Below is a small trained network, with its code and all its weights. Each question gives an input and a target symbol and asks what happens when units are switched off, that is, made to give their printed mean instead of their output.

import numpy as np


def w(rows, s, z=0):
    codes = np.array(rows[::2]) - 128.0
    scale = np.full(codes.shape[1], s)
    scale[-1] = z or s
    return codes * scale


def f(y):
    return y / 2 * (1 + np.tanh(0.7978845608 * (y + 0.044715 * y**3)))


def softmax(a):
    e = np.exp(a - a.max(-1, keepdims=True))
    return e / e.sum(-1, keepdims=True)


def log_softmax(a):
    a = a - a.max(-1, keepdims=True)
    return a - np.log(np.exp(a).sum(-1, keepdims=True))


def net(x, mask):
    ids = ['αγδηθλξσψ'.index(c) for c in x.split()]
    T = len(ids)
    res = E[ids] + P[:T]
    r = res
    for j in range(3):
        rows = slice(3 * j, 3 * j + 3)
        q, k, v = (r @ M[0][rows].T for M in (Q, K, V))
        z = softmax(np.where(np.tri(T) > 0, q @ k.T / 3**0.5, -1e9)) @ v
        o = O[0][rows]
        res = res + np.where(mask[j], z, o[:, -1]) @ o[:, :-1]
    y = f(res @ A[0][:, :-1].T + A[0][:, -1])
    res = res + np.where(mask[3:7], y, B[0][:, -1]) @ B[0][:, :-1]
    return log_softmax(res[-1] @ U[:, :-1].T + U[:, -1])


Q, K, V, O, A, B = {}, {}, {}, {}, {}, {}
E = w([
[89,164,66,170,81,244],'α',
[75,41,143,146,65,95],'γ',
[103,172,157,3,173,113],'δ',
[168,64,159,220,145,192],'η',
[192,126,124,141,60,123],'θ',
[180,204,122,195,200,110],'λ',
[41,51,115,198,244,50],'ξ',
[131,43,47,145,125,63],'σ',
[206,99,187,156,123,69],'ψ',
],0.015)
P = w([
[209,53,43,3,178,173],'0',
[184,135,122,85,127,140],'1',
[165,146,129,133,118,151],'2',
[139,180,159,172,79,128],'3',
[121,184,194,177,85,100],'4',
[137,181,222,187,97,54],'5',
[135,170,253,193,109,20],'6',
],0.0073)
Q[0] = w([
[92,133,109,16,195,132],'head 0',
[150,198,195,164,119,167],'head 0',
[40,154,105,9,117,124],'head 0',
[138,71,93,106,185,168],'head 1',
[131,164,140,79,171,134],'head 1',
[108,124,161,131,140,189],'head 1',
[176,83,122,100,181,148],'head 2',
[84,104,110,127,113,172],'head 2',
[139,163,175,76,144,157],'head 2',
],0.013)
K[0] = w([
[246,170,128,15,111,190],'head 0',
[113,146,215,197,204,89],'head 0',
[185,140,166,49,68,124],'head 0',
[199,85,71,124,135,124],'head 1',
[164,200,134,99,115,179],'head 1',
[155,103,176,149,112,157],'head 1',
[130,56,46,118,150,126],'head 2',
[140,175,92,92,141,131],'head 2',
[81,129,122,115,188,96],'head 2',
],0.013)
V[0] = w([
[43,64,135,138,81,144],'head 0',
[140,189,189,174,151,210],'head 0',
[118,143,46,153,125,58],'head 0',
[19,200,103,141,228,144],'head 1',
[180,76,158,181,113,147],'head 1',
[53,132,170,91,96,147],'head 1',
[7,120,65,120,157,113],'head 2',
[153,155,135,72,105,108],'head 2',
[118,105,182,65,87,135],'head 2',
],0.011)
O[0] = w([
[123,1,112,40,126,149,139],'head 0',
[186,156,119,156,89,122,88],'head 0',
[49,109,47,153,194,83,151],'head 0',
[140,60,94,229,192,193,85],'head 1',
[188,53,134,113,97,69,233],'head 1',
[99,57,131,70,141,199,31],'head 1',
[104,24,100,158,130,146,3],'head 2',
[105,187,215,153,99,143,77],'head 2',
[107,134,198,102,175,162,85],'head 2',
],0.01,0.005)
A[0] = w([
[98,145,103,242,189,85,127],'neuron 0',
[125,228,204,191,48,203,139],'neuron 1',
[160,161,150,109,254,216,5],'neuron 2',
[211,126,140,67,15,148,1],'neuron 3',
],0.0064,0.0035)
B[0] = w([
[92,151,173,127,2,206,249],'neuron 0',
[139,127,70,122,181,240,255],'neuron 1',
[137,77,83,186,39,60,149],'neuron 2',
[137,64,197,199,141,170,250],'neuron 3',
],0.0072,0.0086)
U = w([
[67,138,195,176,132,106,61],'α',
[74,120,182,80,42,115,59],'γ',
[160,107,166,154,108,123,91],'δ',
[120,175,117,170,106,84,75],'η',
[98,168,166,91,104,101,120],'θ',
[124,155,159,85,255,158,222],'λ',
[131,153,94,113,125,39,253],'ξ',
[103,167,191,125,162,78,116],'σ',
[138,115,87,114,159,129,178],'ψ',
],0.0086,0.0055)

Each question gives the input, a string of symbols that net reads in full, and the target symbol t.
The units are the heads (3 rows each of Q, K, V and O) and the neurons (one row each of A and B). Each row of codes is followed by its name. A weight is (code - 128) times the scale printed after its matrix; where a second scale follows, it is the last column's (O, A, B and U).
mask holds one flag per unit, heads first, then neurons. A switched-off unit (its flag False) gives its mean, the last column of its rows in O or B, instead of its output. The means were averaged over made-up inputs and are rounded, as every weight is.
A unit's drop is (log p(t) with every unit on - log p(t) with that unit switched off) / (log p(t) with every unit on - log p(t) with every unit switched off).
The circuit of an input: a set's keep is (log p(t) with only the set's units on - log p(t) with every unit switched off) / (log p(t) with every unit on - log p(t) with every unit switched off). Starting from all 7 units, units are removed one at a time, each time the one whose removal leaves the highest keep (on an exact tie, the one counted first), for as long as the keep stays at least 0.8.
circuit, biggest first: the units of the circuit, biggest drop first
most important unit: the unit with the biggest drop
top k neurons: the k neurons with the biggest drops, biggest first
heads that matter: for each layer, one digit per head in row order, 1 if its drop is at least 0.15 and else 0, layers parted by /
drop when u is switched off: that unit's drop, to one decimal
input θ η η λ, target η: most important unit => head 0
input δ ξ η η η η γ, target ξ: heads that matter => 001
input θ δ α λ, target η: top 2 neurons => [neuron 0; neuron 3]
input ξ λ ξ, target α: circuit, biggest first => [neuron 0; head 1]
input γ η η θ δ ψ θ, target λ: top 3 neurons => [neuron 1; neuron 0; neuron 2]
input ψ η η η ξ, target ξ: top 2 neurons => [neuron 3; neuron 1]
input ξ ξ ξ, target ψ: heads that matter => 101
input δ α θ, target λ: heads that matter => 011
input δ δ α, target λ: heads that matter => 001
input ξ η ψ ψ, target ξ: circuit, biggest first => [neuron 3; head 0; neuron 1]
input ψ γ α, target γ: heads that matter => 110
input η ξ α, target ξ: circuit, biggest first => [neuron 1; neuron 3; neuron 0; head 0]
input ξ λ η, target ψ: circuit, biggest first => [head 2; head 0]
input ξ δ λ, target ψ: circuit, biggest first => [head 2]
input η ξ θ, target ψ: circuit, biggest first => [head 1; head 0]
input ξ η η ψ, target ξ: circuit, biggest first => [neuron 3; head 2; head 0]
input λ η ξ, target η: top 2 neurons => [neuron 0; neuron 3]
input ξ γ δ, target ψ: heads that matter => 011
input γ δ ξ, target λ: circuit, biggest first => [head 0; head 1]
input λ δ δ θ α α δ, target λ: most important unit => neuron 1
input ξ η α η ψ γ, target ξ: circuit, biggest first => [neuron 0; neuron 3]
input η η η σ, target ξ: heads that matter => 010
input δ γ γ, target γ: drop when head 2 is switched off => 0.1
input η λ η θ, target δ: drop when neuron 3 is switched off => 0.9
input γ η θ η δ, target λ: drop when neuron 1 is switched off => 0.4
